Each row is followed by its class.
[1.192, 0.673, -0.570, 1.357, 0.259, 0.343, 0.004, 2.128, 0.190, 2.153, 0.016, -1.027, -0.708, 0.050, -2.425, 1.376, 1.930, 1.414, -1.395, 0.187, -2.020, 3.146, 3.063, -0.147, -2.997, -0.751, 1.298, 0.287, -0.987, 0.722, 0.087, 0.190, 1.623, 0.098, -0.078, 1.131, 0.220, -2.378, 0.727, 0.994, -1.051, 0.465, 1.957, 2.860, -0.081, 2.911, 3.929, -2.700, 0.227, 1.186, -0.075, -1.584, -2.658, 2.299, -0.968, 3.924, 1.120, 0.851, 0.631] -> q751
[-1.370, -0.873, 0.034, -2.586, 2.434, -1.076, -0.040, 0.101, -1.201, -1.229, 1.824, 0.943, 1.012, -1.979, 0.290, -0.304, -0.091, 0.219, 0.836, 0.965, 2.421, -1.133, -0.226, 0.708, -0.008, 0.850, -1.008, -1.239, -0.427, -0.194, -0.513, -0.217, -0.984, -1.155, 1.119, -2.221, -0.988, -0.456, -0.124, -2.430, 0.128, -0.225, 0.735, 1.124, -1.212, -1.979, -1.938, 0.044, -2.562, -0.872, -0.310, 0.743, -0.662, -2.353, 0.651, 1.318, 3.243, -0.276, -0.661] -> q871
[-0.756, -0.023, 1.580, -0.567, 1.831, -2.835, -1.057, -0.177, -0.457, -1.842, -0.096, 0.818, 1.427, -2.349, 0.394, 0.273, -0.685, -1.338, 1.001, -0.025, 1.384, 0.312, -2.781, -0.138, 0.139, 0.894, -1.172, -0.261, -2.559, 0.755, -0.152, 0.303, -1.288, -1.853, 0.317, -2.077, 2.354, -2.552, -0.202, -0.324, -0.057, 1.490, 0.240, 1.665, -1.741, -1.038, -3.768, 0.193, -1.919, -1.372, -1.170, -0.845, -1.255, -2.113, 0.218, 3.229, 0.418, -1.297, -0.652] -> q871
[0.046, 0.586, 0.457, 1.887, 1.309, 0.541, -1.561, -0.851, -0.917, 1.400, -0.063, -0.933, -0.336, 0.597, -0.765, -0.537, -2.121, -0.786, 1.472, 1.167, 0.943, -0.580, -1.443, 0.673, -1.741, 0.239, -0.791, -0.873, -0.229, -1.272, 0.795, -0.982, -2.062, -0.098, 0.021, 0.033, -0.080, 0.915, 0.340, 0.908, 0.667, -0.044, -0.467, -0.760, -0.008, 0.148, -1.519, 0.036, -0.895, -0.509, 0.088, 1.530, 2.036, 2.955, -1.798, -2.952, 0.116, 1.336, 0.746] -> q323
[-0.649, -0.727, 5.991, -2.817, 2.024, -2.271, 0.961, 0.073, -3.992, -1.147, 2.034, -0.117, 1.531, -1.282, -2.330, -2.807, -0.857, -0.215, -0.756, 1.797, 0.245, 2.638, -0.273, 0.410, 0.200, 0.275, 0.795, 1.102, -1.469, 1.506, -0.619, 0.285, -0.338, -2.612, -0.979, -3.485, -2.009, -2.500, 0.575, -0.206, -0.094, -0.687, -1.726, 0.339, -0.968, -0.765, -6.826, -0.450, -1.478, 1.351, -0.299, -0.653, 0.648, 1.258, 0.567, 2.859, 1.484, 0.109, -0.405] -> q751
[0.327, -0.021, -0.739, 0.028, 0.580, 0.386, 0.128, 0.032, 0.689, 0.203, 0.534, 0.386, 0.715, -0.933, -2.369, 1.677, 0.083, 1.089, 1.824, 0.035, 0.951, 0.396, 1.867, 0.519, -3.251, -0.772, 0.169, -2.230, -0.942, 0.384, 0.545, -0.886, 2.055, 0.004, 1.384, -2.333, -0.100, -0.414, 0.599, -1.267, -0.630, -0.962, 1.918, 1.539, -1.344, -0.286, 3.660, 0.158, -1.337, 1.211, -0.069, -0.539, -0.109, 2.474, 1.302, 1.577, 0.826, 0.099, 1.340] -> q871
[0.343, 2.344, -2.155, 3.173, 1.477, -0.233, -0.254, 0.164, 1.164, 0.394, -0.224, -0.315, -0.453, 0.859, -2.001, 0.906, -0.660, 0.942, 0.565, -1.426, -1.545, 1.404, -2.744, -0.014, -3.590, -1.521, 1.875, -1.816, -0.320, -0.456, 0.487, -1.849, 0.782, 0.421, 1.564, 2.259, 0.246, 0.279, 0.741, 0.005, 0.563, 1.617, 1.800, 0.337, 1.305, 2.817, 0.273, -0.781, 2.448, 0.224, 0.090, -0.966, 2.086, 3.548, -0.695, -0.924, 1.006, 1.936, 1.749] -> q323
[-0.461, -0.241, 0.236, 2.285, 0.207, -1.244, 0.839, -0.448, -0.195, -0.162, -0.045, 0.449, 0.693, 0.098, -0.394, -0.709, -1.680, 0.447, 1.583, -0.350, 2.318, -2.034, -2.422, 0.269, 0.513, 0.086, -0.862, -4.620, -0.997, -0.434, 0.166, -0.850, -0.363, -0.265, 1.484, -1.004, 1.294, 0.052, -0.781, -1.721, 1.585, 1.544, 4.015, 0.851, 0.883, -0.237, -0.190, 0.920, -0.126, -0.972, 0.074, -1.500, 0.698, 0.799, 0.166, 0.212, 0.298, -0.316, -0.703] -> q654
[0.126, -0.190, -0.224, -0.656, 0.132, 0.051, 0.809, 0.407, -0.475, -0.537, 0.761, 0.206, 1.862, 0.586, -1.654, 0.908, -0.376, -0.061, 0.574, 0.779, 2.163, -0.775, 1.921, -0.013, -0.313, 0.193, -1.913, -2.432, -0.861, -0.260, 0.243, 0.442, -0.263, -0.872, 0.210, -2.449, -0.464, -0.192, 0.616, -1.288, 1.051, 0.064, 1.793, 1.492, -0.918, -0.566, 0.287, 2.055, -1.740, 0.202, 0.297, 0.435, -0.948, -0.917, 1.410, 2.068, 0.922, -0.394, -1.236] -> q871
[-0.126, -0.364, 3.322, -0.022, 0.955, -1.744, 0.926, 1.192, -2.933, -2.117, -0.740, 0.163, -0.424, -0.847, -3.268, 0.141, -1.386, 0.962, -0.358, 2.265, -2.842, 0.900, 2.611, -0.376, -2.469, 0.414, 0.200, 0.938, -2.320, 0.797, 0.115, 0.602, 0.352, 0.015, -0.532, -1.055, -1.678, -3.303, 1.657, 1.151, 1.548, -1.062, -1.139, 2.090, -0.603, 0.154, -0.620, 0.042, -2.780, 0.630, -0.526, -0.930, -1.095, -0.010, 0.426, 3.820, 1.067, 0.452, -0.149] -> q751
[1.270, 1.631, 0.687, 3.391, -0.744, -0.533, 0.724, -1.211, 0.439, 1.970, -0.314, -0.205, -0.193, 1.942, -1.189, -0.550, -2.316, 1.413, 1.131, 1.165, 2.710, -1.622, -2.113, 0.379, 0.436, -0.626, -0.785, -3.630, -0.655, -1.854, -0.135, -1.475, 0.377, 0.632, 1.316, 0.992, -0.858, 1.739, -0.688, 1.697, 1.453, 0.869, -1.227, -0.595, 1.888, 0.321, 0.436, 1.180, 1.005, -0.203, 0.178, 0.843, 3.736, 3.757, 1.008, -4.008, -0.318, 1.686, -0.289] -> q323
[0.044, -1.367, 1.709, -0.228, 0.347, -0.100, -0.727, 0.121, -0.355, -0.631, -0.060, 0.388, -0.984, -0.966, 0.372, -1.656, -0.278, 1.249, 2.236, 1.525, 1.258, -1.215, -1.184, 0.415, 1.302, -0.685, 0.390, 0.185, 0.886, -0.943, -1.357, -0.367, -0.620, 0.001, 3.183, 0.535, -2.307, -2.064, 0.460, 0.705, 2.404, 0.807, -2.614, -0.762, 0.248, 0.624, -2.726, -0.135, 0.484, 0.332, -0.232, 0.829, 3.004, 1.151, -0.172, -1.626, 0.047, 0.859, 0.126] -> q323
[-0.288, 0.040, -0.113, 1.887, 2.951, -1.702, -2.452, -0.222, 0.048, -1.138, -1.074, 0.443, 1.373, -0.701, -0.966, 2.563, -0.685, 0.715, 1.701, -0.380, 0.792, 0.709, -2.416, 1.172, -2.700, 0.744, -2.387, -1.577, -1.687, -0.556, 1.194, -1.403, -2.049, -1.627, 0.688, -1.459, 2.437, -0.915, 1.147, -1.931, 0.255, 1.338, 3.330, 1.081, -1.308, 0.004, -1.159, 0.125, -2.108, -1.649, 1.014, 0.499, -0.871, 1.598, -0.094, 3.509, 1.163, 1.149, 1.565] -> q871
[-1.178, -1.631, 0.712, -0.339, -0.445, -1.164, 0.642, 0.669, -0.527, -3.516, 0.990, 0.630, 2.422, -3.071, 0.080, -0.632, -0.445, -1.292, 0.463, 0.647, 1.522, -1.659, -0.553, -0.160, 2.216, 0.883, -1.343, -2.430, -0.179, -0.101, -0.500, -0.363, -0.745, -0.146, 0.749, -1.780, -0.386, -0.246, 0.787, -1.667, 0.639, 0.084, 1.439, -0.361, -0.413, -1.322, -2.171, 0.895, -1.232, -0.616, -0.616, 0.213, -0.677, -2.190, 1.502, 0.860, 0.064, -0.714, -0.727] -> q871
